Below is a small trained network, with its code and all its weights. Each question gives an input and a class and asks what happens when units are switched off, that is, made to give their printed mean instead of their output.

import numpy as np


def w(rows, s, z=0):
    codes = np.array(rows[::2]) - 128.0
    scale = np.full(codes.shape[1], s)
    scale[-1] = z or s
    return codes * scale


def f(y):
    return np.maximum(y, 0)


def log_softmax(a):
    a = a - a.max(-1, keepdims=True)
    return a - np.log(np.exp(a).sum(-1, keepdims=True))


def net(x, mask):
    res = np.array(x, float).reshape(1, 6) / 4 @ E
    y = f(res @ A[0][:, :-1].T + A[0][:, -1])
    res = res + np.where(mask, y, B[0][:, -1]) @ B[0][:, :-1]
    return log_softmax(res[-1] @ U[:, :-1].T + U[:, -1])


A, B = {}, {}
E = w([
[137,164,220],'x0',
[164,226,95],'x1',
[128,127,128],'x2',
[128,128,129],'x3',
[128,128,129],'x4',
[6,157,116],'x5',
],0.017)
A[0] = w([
[122,92,148,158],'N0',
[129,166,106,166],'N1',
[121,118,120,102],'N2',
[112,134,93,92],'N3',
[130,93,148,145],'N4',
[193,194,177,97],'N5',
[130,191,78,45],'N6',
[41,193,146,28],'N7',
[179,161,164,117],'N8',
[62,89,131,115],'N9',
[167,158,133,87],'N10',
[66,121,123,135],'N11',
[163,144,116,100],'N12',
[121,86,157,148],'N13',
[122,86,153,151],'N14',
[130,55,189,81],'N15',
[122,83,153,172],'N16',
[96,148,248,12],'N17',
[187,76,111,103],'N18',
[122,79,99,83],'N19',
[67,177,136,22],'N20',
[82,79,90,108],'N21',
[193,61,105,38],'N22',
[168,191,157,74],'N23',
[128,158,112,169],'N24',
[125,73,169,115],'N25',
[127,74,171,108],'N26',
[128,132,127,135],'N27',
[159,148,151,78],'N28',
[122,143,110,80],'N29',
[55,183,141,166],'N30',
[131,67,178,56],'N31',
[84,85,68,133],'N32',
[150,110,32,95],'N33',
[125,201,56,3],'N34',
[76,78,105,109],'N35',
[161,125,50,32],'N36',
],0.016,0.013)
B[0] = w([
[125,114,93,180],'N0',
[158,163,139,191],'N1',
[126,129,134,134],'N2',
[121,102,128,153],'N3',
[143,145,100,171],'N4',
[118,124,181,228],'N5',
[117,102,79,175],'N6',
[211,208,117,212],'N7',
[147,105,188,202],'N8',
[78,76,146,207],'N9',
[99,115,172,167],'N10',
[106,85,137,207],'N11',
[103,137,150,161],'N12',
[151,145,76,184],'N13',
[130,138,101,183],'N14',
[176,182,139,194],'N15',
[117,127,100,195],'N16',
[135,93,11,202],'N17',
[119,124,51,199],'N18',
[88,110,140,163],'N19',
[224,225,149,176],'N20',
[90,87,163,198],'N21',
[79,95,63,188],'N22',
[129,97,174,191],'N23',
[155,131,141,183],'N24',
[198,192,116,184],'N25',
[178,152,123,182],'N26',
[127,133,129,136],'N27',
[122,122,156,157],'N28',
[128,93,119,136],'N29',
[108,116,73,251],'N30',
[163,171,150,171],'N31',
[78,85,149,215],'N32',
[190,200,94,205],'N33',
[81,89,41,180],'N34',
[87,81,171,199],'N35',
[245,242,181,170],'N36',
],0.013,0.015)
U = w([
[79,106,10,162],'0',
[190,197,144,207],'1',
[32,75,254,7],'2',
],0.013,0.002)

Each question gives the input, the list of numbers given to net, and the class t.
The units are the neurons (one row each of A and B). Each row of codes is followed by its name. A weight is (code - 128) times the scale printed after its matrix; where a second scale follows, it is the last column's (A, B and U).
mask holds one flag per neuron, in row order. A switched-off neuron (its flag False) gives its mean, the last column of its row in B, instead of its output. The means were averaged over made-up inputs and are rounded, as every weight is.
A unit's drop is (log p(t) with every unit on - log p(t) with that unit switched off) / (log p(t) with every unit on - log p(t) with every unit switched off).
unit that matters most: the unit with the biggest drop
k most important neurons: the k neurons with the biggest drops, biggest first
drop of u: that unit's drop, to one decimal
input [3,-8,4,1,5,-1], class 1: 4 most important neurons : [N15 N25 N31 N26]
input [6,-8,-4,2,-3,5], class 0: unit that matters most : N17
input [1,2,-1,4,-2,6], class 1: 2 most important neurons : [N7 N20]
input [-8,1,-6,-7,-4,-4], class 1: 2 most important neurons : [N36 N33]
input [1,3,3,-4,1,3], class 1: 3 most important neurons : [N17 N22 N18]
input [-4,3,4,6,-4,0], class 1: 2 most important neurons : [N36 N17]
input [-1,0,-1,6,3,-6], class 0: 4 most important neurons : [N22 N18 N7 N20]
input [-6,2,-1,2,-2,-3], class 1: 2 most important neurons : [N36 N33]
input [-1,0,-4,8,2,-6], class 0: 2 most important neurons : [N22 N18]
input [6,-4,-2,6,8,7], class 0: drop of N17 : 3.1
input [-5,3,-5,0,-6,-3], class 1: drop of N36 : 1.4
input [-6,7,8,2,7,0], class 1: drop of N36 : 3.4
